Below are the code and all the weights of a small trained network. Each question names an input and a class and asks about switching units off, where a switched-off unit gives its printed mean instead of its output.

import numpy as np


def w(rows, s, z=0):
    codes = np.array(rows[::2]) - 128.0
    scale = np.full(codes.shape[1], s)
    scale[-1] = z or s
    return codes * scale


def f(y):
    return np.maximum(y, 0)


def log_softmax(a):
    a = a - a.max(-1, keepdims=True)
    return a - np.log(np.exp(a).sum(-1, keepdims=True))


def net(x, mask):
    res = np.array(x, float).reshape(1, 4) / 4 @ E
    y = f(res @ A[0][:, :-1].T + A[0][:, -1])
    res = res + np.where(mask, y, B[0][:, -1]) @ B[0][:, :-1]
    return log_softmax(res[-1] @ U[:, :-1].T + U[:, -1])


A, B = {}, {}
E = w([
[187,162,70,104,126,7,116,92,137,119],'x0',
[153,125,138,76,190,122,108,195,161,75],'x1',
[140,52,145,108,133,143,65,88,68,126],'x2',
[179,196,129,165,196,149,86,120,149,171],'x3',
],0.016)
A[0] = w([
[132,101,153,78,186,188,117,207,167,91,92],'n1',
[123,64,174,116,146,190,39,90,74,128,139],'n2',
[147,184,148,177,191,222,72,118,146,180,21],'n3',
[65,200,155,158,113,171,205,180,186,132,139],'n4',
[89,142,141,195,89,200,169,37,114,172,70],'n5',
[48,84,139,95,100,156,164,153,133,117,73],'n6',
[90,121,111,125,124,127,130,91,130,160,9],'n7',
[87,126,165,167,146,248,131,168,130,145,2],'n8',
],0.015,0.0046)
B[0] = w([
[76,174,147,151,96,125,7,221,106,166,237],'n1',
[148,114,15,132,164,211,182,157,190,187,254],'n2',
[147,47,160,116,17,117,209,128,90,34,236],'n3',
[152,76,14,129,170,224,147,144,161,179,232],'n4',
[88,169,166,116,133,128,8,239,119,147,227],'n5',
[192,89,178,131,37,102,197,86,95,53,211],'n6',
[157,135,73,144,122,98,84,203,132,45,146],'n7',
[163,192,134,102,166,3,110,5,143,126,250],'n8',
],0.012,0.021)
U = w([
[118,116,35,146,165,170,151,145,186,152,98],'0',
[64,169,150,149,118,97,36,225,114,115,97],'1',
[161,176,97,104,127,26,92,8,170,118,166],'2',
[110,76,165,141,55,121,189,139,114,23,170],'3',
[107,120,119,119,122,145,128,146,157,183,254],'4',
[82,151,150,124,186,111,135,78,90,148,77],'5',
[75,130,193,139,121,88,156,82,147,139,72],'6',
],0.012,0.0095)

Each question gives the input, the list of numbers given to net, and the class t.
The units are the neurons (one row each of A and B). Each row of codes is followed by its name. A weight is (code - 128) times the scale printed after its matrix; where a second scale follows, it is the last column's (A, B and U).
mask holds one flag per neuron, in row order. A switched-off neuron (its flag False) gives its mean, the last column of its row in B, instead of its output. The means were averaged over made-up inputs and are rounded, as every weight is.
A unit's drop is (log p(t) with every unit on - log p(t) with that unit switched off) / (log p(t) with every unit on - log p(t) with every unit switched off).
The circuit of an input: a set's keep is (log p(t) with only the set's units on - log p(t) with every unit switched off) / (log p(t) with every unit on - log p(t) with every unit switched off). Starting from all 8 units, units are removed one at a time, each time the one whose removal leaves the highest keep (on an exact tie, the one counted first), for as long as the keep stays at least 0.8.
units of the circuit, in order: the units of the circuit, biggest drop first
top k neurons: the k neurons with the biggest drops, biggest first
drop of u: that unit's drop, to one decimal
input [-1,-8,-6,2], class 1: units of the circuit, in order : n5
input [7,7,3,-6], class 1: top 2 neurons : n8; n3
input [-5,-4,0,1], class 2: top 2 neurons : n8; n1
input [-8,-6,3,2], class 2: top 2 neurons : n8; n1
input [6,8,-5,0], class 1: top 2 neurons : n8; n2
input [3,3,-1,5], class 3: top 2 neurons : n8; n5
input [-7,6,1,7], class 2: top 3 neurons : n8; n5; n6
input [2,-4,6,7], class 3: top 2 neurons : n3; n4
input [-2,-7,6,2], class 1: top 3 neurons : n5; n4; n7
input [-8,-7,-6,-4], class 2: top 4 neurons : n8; n6; n1; n2
input [-5,4,-4,7], class 3: top 2 neurons : n3; n2
input [-8,-2,7,-7], class 2: top 4 neurons : n8; n6; n4; n3
input [4,-7,7,-6], class 0: top 2 neurons : n2; n1
input [6,-7,8,-3], class 0: units of the circuit, in order : n2
input [-2,-1,5,-4], class 0: top 2 neurons : n2; n3
input [7,-2,5,8], class 3: units of the circuit, in order : n8; n3
input [-3,-1,6,-2], class 0: drop of n2 : 3.7
input [-8,-5,-5,7], class 2: drop of n2 : 0.1
input [3,-2,0,8], class 3: drop of n3 : 0.1
input [-1,-5,2,6], class 3: units of the circuit, in order : n3
